Each row is shifted at random along 4 fixed directions that mean nothing.
Known rows, with every step that occurs
p v l h q: [-191   48  170 -222   46 -105   57   94  105    8  148   28 -190  278
  -73  213  210  260 -207  240   80 -242   87  141 -175  108 -156 -136
 -213 -129  -72 -137  146  -87 -106    9   60  -62  -69 -119  -53  124
  -63 -163   15   32    4   38  142   50 -352  -44 -156  149  312  114
  -77 -231 -261   19  -29]
q s w z h: [ -52 -123  288  -93  -20  103  185  156 -143 -198  271  -24   -9  240
   23   84  -30  -56  -93  -41 -215 -140  115   16  -27  -19  158  202
 -141  -63 -115  -34 -218  179 -224 -118   -5  309   50   59 -231  118
  -56 -103  -54   75 -110   27  -94  309 -130 -180 -151   72    6   29
 -122  309   13  167 -163]
n v p z: [  15 -173   -4    0  -16  -59  -12   46 -135   29  205  202   47   44
    1   69 -105   82 -163   86  -37  112   64  -75  102 -118  -86   49
  132   88   85  -73 -190   37 -127   29   86   36    6  221 -232   66
  133  -62   68  -58   -6    1  -60  -61  111 -144  111  -72 -188  -26
  -49  100  -10  -26   34]
z p q s l v: [  42   14  -80  -78   38  -10  -79   -5  106  -90   36  -13  142 -149
  -22   15  -26  129   -6  -85    4  -20  -61  222   12   23 -176 -157
  151   77   69   77   70 -221 -177  149 -121  -17 -164  -44  -96   -3
 -190 -200   59 -209  -62  128   97 -147  -92   -3   40   99 -254  -12
   64   25 -144 -103  268]
l w y h p v: [ 251  -83 -278  160   93   51  -70 -183  -92  181 -319   -6  147 -445
  238 -168 -112  -30  170 -216  -44   49   40  -26  139 -128  -62   78
  244  188  172  -86  111   15  136  190   79  -16  -25  159  100  -65
  140   92   71 -109   80  -18   -5  -30  125  161  265   41    7 -152
   39   22   23 -157   50]
p v y s l h: [  98   57 -188  237  111   31 -118 -354  -84 -204 -292 -235  197 -600
   89 -144 -125   69  456 -194   30   11   65  111   -1 -160  172  -59
   98    0  258 -289  316   79  170  337  101   95 -156 -115  307 -183
 -128  188   75  -30 -220 -129   69 -310  267  165  128   17 -180 -519
  232  -73 -246 -310  331]
z n v w s: [-332  197  -39  -10  -22  -76   58   93   59  -98  227  -91 -164  248
  -28  236   49  239 -184  236  285  -80 -240  -17 -134  148 -118 -152
 -260    7   83  -60  306 -313  231  -51   43 -145   12 -204  118   13
   65   76 -163 -133  101   11  329  -82   47   21 -265   56  173   61
 -102 -259 -272  -14   65]
s l v z p q h: [ -47  109 -305   14   89   29 -121 -214  -20 -150 -147 -134  108 -344
   -3 -104 -117   -7  260    8   82   20  -17  212   59  -40 -114   44
   90  -44  128 -235  165 -200   17  236  103   45 -188 -203  196  -91
 -181  -58   83  -72 -115  -80  105 -295   79   61   88  -57 -192 -252
   31  -55 -119 -230  377]
v y s w z n h: [-196  130   23  128  -93  -81   59   70  -38  -35  -17   42   25  237
   62  -62  -23  -65  -96  -15   73  118 -190  -92  -71   91  -74  -48
  -54  161  -51   96   71   38  143  -53  -38 -127   85   94  147   55
  142   76  -87  -27   36  -29   16  153  251   51  -57  -51   18   45
  -14  -65  -57   96  -30]
s l v w: [-164 -143   57 -295   46  -27  223  188  -17 -179  467 -132  -46  288
  -85  291  108  237 -276   51  -55 -373   11   45  -83  123  -58  -84
 -307    2 -170 -204  -62 -128  -87  -70  -79  152  -46 -142 -316  189
 -197 -230  -13   89  -90  -20  195  119 -372  -92 -167  109 -109   13
 -240  -82 -303   31  -78]
h q s l w z n v y: [ -27  187   77  125 -104  -37  -20   75   51  -40  -89    0  -62  220
 -107  -17  -86  -77  -52   34  159    3  -67  -83 -164  149  -30  -48
  164   17  -50  154   65    3   20  -73 -116  -54   11   35  106  -14
    8  -15  137   58  -27   27  -25  112   34   19  -82  -42  -87   71
    9 -134   50  122   -9]
s q h n v l w: [ 184 -104  142 -152   -7  -43  -15  185  -90  -55    9   -7  -37  165
  -98   93  -16  -19  -84   27  -95   34   72  -83   10  -11   43  -17
  133   -7 -129   56 -181  151 -209  -35  -90  161   96   39 -185   37
  -32  -58  129  138  -45  116  -92   23 -151 -115   22  122 -110  -63
   -6  165   40   65  -29]
p w v z h: [ -87  -73 -146   -6    5   64   47  -37  -92   13   70  -69    9  -94
  101   18  -51   56   10   99   29   24  -75   10  -30 -115  -10  116
    2   48  169 -195   76  -50   27   95  156  154  -29  106   58  -12
  111    7  -34  -15 -128  -43   59    1  152  -39  -24 -152   91 -111
 -120  -25  -95 -126   43]
q h n v w p: [ 140  -53 -237  138   65  145 -132 -117   69  181 -137   -9   82 -242
  -98  -29 -121    5  113    6   94  189   23 -191  156  -76  108   55
   15   39  148  -67   47  -35  247   66  114  -79   56   43  164  -87
  147  222  -10   59  235   23   18 -319  144   51  183  -84  -15  -52
   46   37  155   -7   43]
w y l h n v z p: [-304  137  205  108    3   37  167 -181  -58  -85  254  -44 -298  264
  -67  280   49    6  109  174  129 -377  222   22 -126  153   49  121
 -464 -399 -159 -387   39  -29  280 -264  226   15   93 -503  185  150
  -49  104 -148  178   49 -283  117   72 -376  163 -350  -71  481   24
 -171 -428  -40   53  -97]
y s q h z n v l w: [  87  -33   66    2 -105 -113  -83    9  -42  -62 -143   18  -25   37
   24  -59   22 -130   21   55  -45  233 -123   14  -29  -46   28   28
  372   87   62  243 -118   99 -203   23  -93   46   95  188    7  -90
    9   51   57   27  -44  171 -106   47   65  -56   74  -40 -141  -33
  142  143  149  -73  111]
w s l h: [ -48   80  -99   23   48   86 -161 -161   65 -165 -251  -13  264 -320
  -11 -148  100  136  106 -188  -30  148  -29  206  -26  -68   87  -73
   52  106  269   92  235  -16  -36  238  -51 -157 -179   56   60 -141
  -41   61   21 -231    3   56   -5 -233  125  -68  117  163 -139  -68
  192 -143 -146  -72  221]
v w z n h q s l: [   8  131   20  -76  -92  -85   75  168  -45 -250   79 -222 -152  204
  -21  -78    6  -79   16   66   57  -55 -171  -91  -39  -55   19 -114
  -57 -104  -40    5    5  -72    5   28  -35  272 -126 -188   85 -137
 -218  -65  -43  150 -290  -10   49   72  209   18  -68   45 -184 -117
   54  164  -41   -6   92]
v l h p w s q: [ 166  -66 -128 -164   53  -57    2   15 -101 -107  -61  -84   45 -192
  211 -135   30   18   62  -20 -159  -82  -12   62   28 -213  117  -13
   71  -49   68  -21  -11   47 -153   49  -75  109  -82  -22 -212 -149
 -177    3   35  -40 -150   -7   -5  -50  166 -104  100  138 -203 -177
   75  164  -11 -157   -9]
q s l v p h: [-149 -128  190  -17  145  212   60 -159  133   92   -7   63  -56   45
 -178  126   -1   24   85   25   93  -86  285    0  -11  128  339  271
 -134 -126 -165   38   50  165   50  -31   -1  -96   23 -103  -81  240
   64  230  -85   -1   67   42 -147  -91 -330   -3  215  -35  171  244
  -43 -158   45  301 -404]
s l q h z w p v: [ 328 -107 -209  -18   36    3   60  -92 -128 -151  -28 -218   83 -321
   77 -113  -94  -92  151   -1 -234 -185  -12   23  103  -76  -14  119
   78   -4   16 -266 -172  -18 -138   -1  128  294  -40  -99  -38  -99
 -200 -173  193  109 -250 -101    5 -123   67    4    4  -46 -233 -302
   30  222   73 -302  197]
n v p h: [ 109 -196  -42   61   76    6  -59  -33 -107   54    7  142  108 -145
   55    8 -103   78  -25  -13  -60  175  155 -100  133 -154   20   65
  151   73  123 -114  -86  106  -59  114  115  -14   25  129  -86   29
  173   58   23 -101   26   59  -85 -230  174  -76  212   21  -97  -75
   88  111   18  -47   71]
y w s q h p: [-163  154   45 -263   52 -180  116  132   26  -79  194  -79  -99  118
   82  126   99  138 -160   73  -48 -256  -34  167    4  105 -159 -171
 -369 -114 -158  -94   -3 -218  -72  -93  -23  -17  -40 -336  -59  -16
 -185 -128 -127  -60  162  -22  229  192 -258  -41 -289  327  112   41
 -135  127 -135   11    9]
s l q h n: [  71   56  147 -115   22   70  -25   71   68  -73  -96   15   71  -39
 -150   -9   62   33   15  -88  -38   49   49   82   15   16   62 -123
  -57  -25  -44   96   29  151  -72   31  -25   -3  -41  -24  -53   48
  -84 -156   19   -1  -61   92  -36  -58 -148  -69   69  177   13   36
  125   -4  -77  156    8]
w p z n v l h q s: [  49  -20   36  170  -48   68 -134  -99  180  201 -255  269  -17   65
  -62  -35   -5  -81    2  171   36  238  -32  -15  -16  -83   93   78
  341   57  125  313   50   96 -121   -6   -6 -200   30  300   13  -56
  182  133   63  -38  100  151 -180 -164  144  -51  212 -184   97  229
  215  -96  255   34  -29]
z h n v w: [  18  -49  -44   28    5   28  -17   84 -108  -12  122  -91  -47  -83
   29   59  -13   23   54  -10   86   97   -2 -130   24  -81   -1    2
  -53  -45  139 -133   10    3  145   46   91  106   71  -39  118  -12
   54   36 -118   79  -26   46   89 -109  109   -3  -33  -36   19 -170
   35   74  -35  -59  100]
q h n z p v y: [-225  157  -46  105  -10   -2 -219  -69  226  451 -108  323   -2  168
 -198  -14   84   41 -174   89  210  257  -28  -46  -51  199 -230   -8
 -157   44  -70  172   23  -76  137   -4   11 -464   13  219  235   59
  368   61   37   -9  437   20  -17  -82  -26   12    6 -164  302  290
  -68 -215   35  206  -98]
z n h q: [ 418  -69  104   57  -21  -58  200  252 -350 -334  149 -188   49 -183
  185  -73 -210  -45   49 -109 -241  -49  -34  -72  181 -418    4 -158
  146  -95   83 -325 -111  221 -146  164  154  532  -42  -95  -42 -120
 -187 -298  -76   71 -546   86   58  -35  394  -19   24  208 -263 -539
  295  412 -193 -194  387]
z h p w s l v y: [ 175 -126 -143   52  152   55  155  -85 -233  -18   47 -203   74 -310
  239  -84  -96  -97  225 -189 -177 -308   60  -47  -19 -163  168  126
  -53  -62  -90 -290  -58  110   48   -1  -60  333  -48 -179  -91  -36
 -159   24   12  128 -246 -126   48   22  162   73    1  -31 -261 -369
   15  144  -72 -150  -43]
l w s q h n: [  38  103   38 -133    6  -63  -96  131  107   60 -201   91   38   34
  -82  -75   55  -18 -161  -62   -6  171 -159  115   17   51  -51  -72
   20   98  -38  336   60    4 -100   38 -105 -137   70  118  -41  -42
   96  -20   -9 -160  179  177  -49   30   48  -81   35  210   69  149
  -16   43   -5  179  -58]
h n z p q s l w y: [ -92  233  145  -56 -106   71   18   30   55  -84  -17  -76 -191  290
 -137  -20   64  -93   35   -5  177 -171    8  -63  -66  185   52   -9
 -182 -224 -220   47   97 -105  175 -199  -36  -73   -4 -248   90   88
  -97   44  -20   33  -40 -190  -27  127 -208  108 -124   23  188  135
 -128 -223   18  140 -225]
z w y s q h n v p: [ 150 -134 -141   42  -43 -240 -156  122  111  217   53  217   71   86
   32  -86   65  -37 -201  -64 -110  295  -65  -79   57   67 -296 -180
  191  298   47  360 -304 -106 -212    2 -205 -248  171  187  -91  -37
  130  -54  104 -126  220  146  -86  -39  203   43   61  -59 -162  206
  -18  213  246  -52   80]
h p z w y l q s: [ 317 -184   82   37    3  -12  195   71 -169 -199  169  -63   25 -135
  134  -14 -167 -167   98  -83 -296 -252   75   -7  125 -142  196   41
   97  -79 -130 -117 -196  209 -183  -89   37  293   13   13 -323  -22
 -260 -160   53   27 -316 -138  -38  283   40  -60  -47  -23  -93 -111
   28  278  145  -59 -161]
q h n z p: [ -14   25   79   87  -25  190 -102  -25   25  117  -42  159   79  -76
 -123  -77  -20  -67   27  -55   -5  250   95  -37  139  -64   81  107
  -58 -134   47   35 -100  129   50   10   78 -103  -12  143   77   -9
  145   26  -97   32  144   60 -118  -78  -19  -88  108  -50  101   59
   73   89  136  156  -25]
z n v w y: [  -3  -33 -137  163  -51   67    9   44   41    7   98   16   31   85
  -11   44  -79  114 -112   44  148  106  -49 -189  -23    6  -28  -57
   50  217  194   -7  122  -29  165   31   53 -200   77  143   92   52
  194   29    1 -109   45    3  111 -127  166   17   17 -111   90   71
   19 -219  -54    9    7]
h n z p w y s: [ -46   50  -36    2 -121  -68    7   47  -38   79  134   10  -15   78
   82  -24  100   12  -88  -66  -31  -12 -178  -40    5  -48 -153 -187
 -131  -30   20   25  -16 -154  130 -110  -42    0  -25   60  -40  -67
   51    2  -98  -38   55 -135   63  113  125   87 -139  -53   49   -7
  -67    2  -61  -90   19]
y l h p: [   1 -112  205   92   93  298   77 -162   28   -6  -36   65   23 -251
   15   13  -66   30  218  -63   10  -54  389    9  120  -67  425  236
  -62 -234   15 -174   42  350  116  -15  178 -108   17  -32  -13  124
  -37  101 -186   49   24   11  -98   35 -378  -62  193   48  254   75
  135 -121  147  193 -298]
n z h q: [-403  230  -38 -127 -112 -132 -218  150  238   93  -38  246   41  147
  -39 -114  289  126 -321  101  228  340  -69  167  -84  196 -433 -251
  -26   98  220  278  183 -301  -50  138  -26 -573  -92  159  237   21
  108 -158  -66 -250  335  199  105   59  -72  -97  -97   99  252  373
   35 -255 -116   97  199]
z p w v: [  63 -121 -180  -60    5   73   28   50   28  130  182   10  136 -110
   93   49  -70  188 -157  -10  -52  -15 -118   -6   55  -75 -174  -77
   43  118  145 -117  -50 -179  -38   17   13   36  -86  160 -135   12
   79 -165    1 -139    9   44   97  -61   -7  -57    5  -31  -84   -6
 -121   31  -54 -136   88]
n h p w y l v: [ 140 -210   17  124  113  234  181 -126  -93  141  -40 -110  -57 -196
   89  -12 -123 -111  237  -54   61 -194  369 -174  107   -4  353  297
  -15  -47 -161 -201   30  272  329  -98  138   13  102 -118  -23  166
   33  223 -108  116   -1 -132  -70  126 -290  151  132 -130  254   63
  -23 -205  107  183 -443]
q h p v: [  69 -123  179  -94  125   85  140   44 -122   65  220    2  -95    7
   17  193  -51  149  -61   62 -125 -283  224   17   78  -91   66  104
 -268 -157 -164 -332 -140  103  -95   -6  167  274  -50 -119 -174   96
  -12 -120  -29  112  -28    7   68   75 -291  -52  -30  171  157  -87
  -63  213 -147   42 -109]
q s w z h n: [-188  266  -40   -8  -66   39 -115  -19   -6  -51 -116  -91   47  -73
  -34  -33   55   -6   61  -66   84  100 -249   95  -53   61 -145  -58
 -155  -42  152   99  162 -189  100   62  -57   14 -117  -31  222 -120
   13   75  -59  -56  140    9   90  -22  112   -6 -127   97   -4  -64
   21   59  -92  -30  244]
s l w z h: [  25  -81  -49 -122   -2   18   55   81 -181 -266   33  -58  159   -2
  137  -82   27   -5  -36 -158 -243  -56  -88   38  -19  -54  -67   -3
  103  102   57 -104  -98   13 -254   52  -41  289 -141  101 -163  -16
 -124 -215  107   20 -197    2  -44  143   48 -135  -17  142 -296 -201
  -33  195  -66 -118  169]
q s w z: [-313  244   72  -12  -43  190   12  -72   47 -218   14 -185  -13   -1
 -163   66  -74   80   77   69  250  -83   42   72  -53  188  137  109
 -279 -155   84  -87  280 -115  251   -5   78  -90  -83 -164  174   58
  -51  185  -84  -82  117  -94  108   39 -221  -41 -134   80  168   71
 -129 -186 -134  170  -79]
w y s l: [-277   44  195  -97  -67   43   64    3  190 -146  190   -2   11  256
 -125   90  186  232 -157  -54   82 -165   74   70 -166  186   -3 -243
 -294   39   -8   33  123 -100   21   -9  -73 -202  -81 -113  -15  203
  -76  -40  -64 -144    3  -40   74  143 -351   41 -118  142  193  274
  -54 -353 -200  145 -148]
n v y s: [-295   34  103   38  -29 -151  -88   70  183  108  155  245   86  220
 -105  153  116  233 -307   23  174  149   41   56 -152  213 -200 -267
  -58  204   47  165  112 -116   19   54  -69 -426   74  159   23  159
  163   13  -32 -213  313  143  126   93 -129   -9 -114   55  152  304
  -40 -273 -176  182  -19]
v p z h q: [ -98  -40   22  -55    3  -31    1   59   41  115   83  196  -77   39
   42 -133   -9  -74  -64   99   72  134   80  -40   62  -60  -80   67
   32  -97   67   -7  -74   62  -64   35  129 -112   12   95   44  131
   68 -103  -93  -39  -31   38  -96   46   74  -83  149  -89  118  128
   -1   28  134  106 -125]
z p h n: [ 113   42  -70   78   19  153  -87  -77  -27   54 -151   -2  127 -352
   24  -93  -90   11  139 -154  -16  143  -91   -2  136 -197  -11  -39
  -40 -139  179 -139   88   52  118  130  134   29  -95   25  171  -55
  114   11 -130 -105  -46   18  -24 -293  206   -2  170   54   60 -188
  210   26   -2  -97  172]
y s l v p h n z: [  50  -78   25   16   -6  -75   30 -127 -208 -109  -21  -77  -39 -188
   98   21   23  -39  145  -57 -165  -56 -109   53   98 -219   20  -22
   -8 -114   -9 -125  -71    5    5   46  -44  312  -81 -107 -109 -143
  -85   82  -49  123 -219  -79  -50 -147  223   93   78   -6 -308 -357
   61  179 -129 -309  235]

Rows
[  83   21  112  -10   18 -107  133   76  -47  -79  210 -178 -279  258
   -4  154   15  -44  121   38   45 -283   56 -199  -31  107  -13 -103
 -170 -170 -253 -174 -107  -75   84 -153  -23  225   93 -449   11   90
 -169   34  -21  180 -209 -178   35   45  -82  243 -172    4   15  -87
  -81   83   58  -74 -115]
z w y h n v p q s l
[ 133   84 -216  152   45  145  -80 -319 -149 -171 -230 -324  -38 -415
  -32  -38 -140 -146  501  -21   56  -91  -24  -73  115 -196  331  163
  -55 -249  131 -277  149  -35  318   51  148  324  -97 -298  226 -269
 -154  381   19  206 -134 -258    0 -384  260  145   82 -104 -190 -475
  109   37   30 -288  186]
q s l h n v w p z
[-229  -49  -87  -41  -61  -18 -155  -22  225  113 -136  213  173  132
  -38 -107  309   20 -157 -134  -61  196 -105  130 -111  195  -98  -61
   48  315   56  380   31  -41 -143   21 -160 -424  -29  372  -73   54
  156    9   63 -220  191  -26 -151  104  -43  -57   59 -127  127  405
   -3 -272   87   27 -159]
p z w y s l h
[  43   98   38  122  -42  -74  -15  -52   -5  -13 -135    2  -54   32
  -52  -37 -136 -163   71   70   99   94    0  -95  -16  106   48   67
  178  -10  -98    5  -53  176   35  -48   55 -117  149    5  240    1
   42   40   81  115   62  -11  -30   55  -31   17  -68  -69   65  -50
  102 -113  128   75    9]
s q h z n v y l w
[-130   88    0  -43  -51  -55   52  137  178  174   24   94 -213  356
  -83  -21   28 -114 -170  226  198   63 -167 -147   29   61   10    0
 -108  -48 -140  194   76  -96  129 -105   79 -150   74    4  115   60
  108   99 -162   18  105   36   -1   69  132   35   65 -106  272  309
  -29  -60  127  231 -279]
v w p z n h q s
[ 232  -85  -77 -220  152 -150   96  107 -195  -97   56 -103   60 -110
  185    4   29   30   14  -10 -302 -230  -81   54   35 -213   67 -142
    5  -49 -123 -148  -36   13 -212    9  -66  369 -125  -95 -372 -159
 -275 -110   78   23 -169  -28  132   84  165  -95  -27  237 -261 -258
   17  406 -122 -125   38]
v l q h p w s
[-403  284 -138 -159  -35 -279 -196   48   57  142   51   34 -124  168
  -14   25  160   14 -107  162  271   86 -117   85  -78  256 -443 -112
 -112  -71   29  116   79 -493   58  -18  -82 -275  -65 -232  242  -32
  -26   70    6 -121  355  -30  169  -23  -54   39 -188   37   15  153
 -120  -46  -65  -58  242]
n v p z h q s w
[  30    4  -76  -32   85  111   78  -48  111  -68  -35 -239  -22 -175
  -43   42  -23  -30  117   12   -5 -279   47   68   20  112   65   44
 -132 -177  -75 -165  123 -161   47  -18   13   48  -52 -332   82   28
 -192   42  -25    5  -65  -22   54 -134 -183  103  -34   31   77  -11
    6  -80   21 -100   -1]
z w p h q s l v
[ 110   52 -153   26   89   78 -135 -122  -10  129 -248 -101  -16 -266
  -73  -86  -83  -72  324   12  211  155  149 -155   84   51  169   93
  122  -74   19    1  104   74  273  -40   40  -66   30 -160  118  -28
    4  209   58   86   61  -71  -58 -294  -17   85  217  -82  -87  -80
   70  -33  118   64  -72]
s l q h n v p w
[  88  -85 -328  273   -6    0 -197 -151   67   50 -228  135  356 -372
   72 -170  -48   17   28 -104 -104  360 -103    6   71  -49  -63  -51
  369  323  281   46   41   26  -47  236  -45 -329  -40  445  110 -225
  127   23  174  -95  103   10  -32 -128  348  -59   80 -211 -207  -94
   99  -70  112 -263  279]
n z w v y l h
[  47   43 -139  134    4 -116   34   -8  -65  146  -91   68  133   22
  104   -6   -4  -76  -33 -139 -119    4 -215  -22  -37   34 -161  -57
  130  241 -121  170  -92  -20  -44  -19 -226   33  -71  134  -48 -111
   32  -24   73   88   92   25   34  127  176   60   14  -47 -334  -55
   62  143   29  -32  134]
q s l v y w z n h p
[  11   60 -210   63   -1   -4 -111 -127    9  147 -192   88  105   17
  -36   16   48    0  -50   90  -23  113 -242 -100  -12   36 -122   -7
  189  114   76   19   18 -153  -22   -4  -13  -82  -39  139  100  -91
  128  117  135   32  243   51   53 -158   82   -6   80  -19 -108  -26
   88  -40  106 -117  225]
q h z n v l w p
[ 268 -127  162  276  -31  199  -20 -209 -122 -148 -189 -104   67 -328
   23  -85  -48  -90  358 -255 -108   41  268  -16   24 -222  355  102
  139  -18  173  -37  -22  345  109   57   32  171   73   -9   56  -69
   -2  177  -10   61 -232  -46 -202 -144   62  129  125  -51  -41 -216
  232  -65   64 -102   44]
w y s l h n v
[ -48  149   70  106  -45  270  117 -200   11 -103 -174 -227 -153 -104
  -85  -12 -124 -139  277  220  183  -71   17  -48  -45   37  300  308
  -30 -179   58 -161  162  163  271 -106  149    5   86 -156  293   68
  -11  157  -50  127 -177  -77    3  -88 -130   33   15 -182  245  -41
   -9 -255  104    8 -126]
s w v l q h z n
[ -49   85 -271  -38  -57 -140 -108  -56  -99 -154  -15 -122   70 -155
  106 -113  -37   -6   83   35   96   44  -88  127  -71   11 -133    2
  168   33  160   30   88 -262   27  -28  -35  -11  -67 -119  -29 -138
 -129  -20   98 -166 -113  -98   84 -132  184  -25  -59 -108 -285  -93
  -62  -92  -46 -184  211]
n v z p w s l q
[ 169   55   46   84  -50 -149    9   23  -72   30 -101  -51 -103  -13
   -9  -51 -135  -85   28   71  -29   41  -57  -36   18  -95   31   25
  -18   24 -114   22  -50  169   28  -14   31   89  127   81   70 -158
  117   32   59  142  -62 -114  -48   52  264    3 -160 -100   29 -203
  -38  157  -17  -50  -33]
p v y w s q h n z
[  86    1   57  -27    3   13   39  -63   -3  -36  -81 -145 -145  -42
   82  -77  -89 -149  190  -28  -10 -159   72   70   -4   24   13  157
  133 -176  -75  -32  -67  -33  -48  -46    7  300  -68 -131   23  -28
 -155  -48   24  123 -166   -7 -116  182 -195   97   12  -23  -48  -52
 -111  168  165  -31  -70]
y h q s l w z p v
[ 236   33   -6   61  -31  -64  -82   31  -65  -59 -153 -118   37 -269
   15  -32 -128  -22  124  -53  -30  179  -37   51   93 -132   15  -47
  152   67  126   93  -11   67    0   66   -7   96   86   -1   64 -207
   31   40  -15  -34    3   65  -13 -119  155  -19  -76   62 -113 -200
  120  209   44 -111  217]
y w s q h n v
[   2   51   84  230  -57  168   84  -40 -216  -80   13 -130  -82  -40
   21  -31 -208 -186  201  -14   93  -38  157 -206  -38  -14  143  269
 -112 -134   17 -264  -55  237  282 -129  136  142  170  -93  239   85
  113  127  -26  218 -106 -156  -73   17  103   40 -123 -177   76 -222
  -52  -57   84   30  -69]
s w z h n v y
[  43   81  -59  -71  -27 -144  -63  -58  -48    6 -148  -49 -141   10
   50  -36   41  -29   79   65   -6   19 -230   -7   73  -64  -84 -115
  105   -9  -90   -4   -7 -187   19    6  -73  179  -56 -106   -8 -179
  -91   52   49  104 -100  -80  -13  -27  153  143   36   22 -247 -185
 -128  181   -1 -277  159]
y s l w v p q h n z
[ 117 -183   64   30  -32   81   33  -19   98  179  -35   31  -33   48
   30 -141   40 -245   69 -113  -75   -2  259  -14   17   24  117  191
  196    8 -129  245 -206  124  -39 -116 -141  -26   73  122 -122   53
  -12   14   17   83    5    7 -244  225 -208   91   75 -230   39  263
  -61   13  264  155 -308]
n z p w y h q s l v
[-129  -26   -9  -29  -61  -52  -68   36   84   54  -42  160   97   70
   16  -39   42  -54 -163   31   -6  231  -44  198  -80   82 -107  139
  181  238  114  371  -18  -62 -194   22  -98 -200  122  266  -47   39
  101  -69   44 -208  102  184  -50  128   46 -126   23  -98   41  302
 -142    5   64   99    6]
l q s w v z h
[  29   54  -77   74   77   13  -70 -141  199  -52 -151 -105   23 -203
  -70 -109   16  -17  209  -67  109   13  139   36    2    3  222  -80
   12  -80  108   20  263   31  171  162   41 -197  -38  -84  219 -120
 -167  161  -38  -42   92  -63   61  -11  -10   90   33   25  185   64
  101 -154   60   89  -58]
v w y l h q s
[ 208  -89  172   34   81  -19  181  -11   98   72   22   44  -88  133
  -35  125  -76  -62   11  -43 -114 -269    3  -31   -4  -41   71 -100
  -48  -14 -306  -19  -72  141  -44  -65  -55  204  111 -102 -128  140
  -80  -72   -2  167 -147   19  -47   58  -31  188   19   25  -10  -32
    8   43   -6   71 -162]
w p q s l v y h n
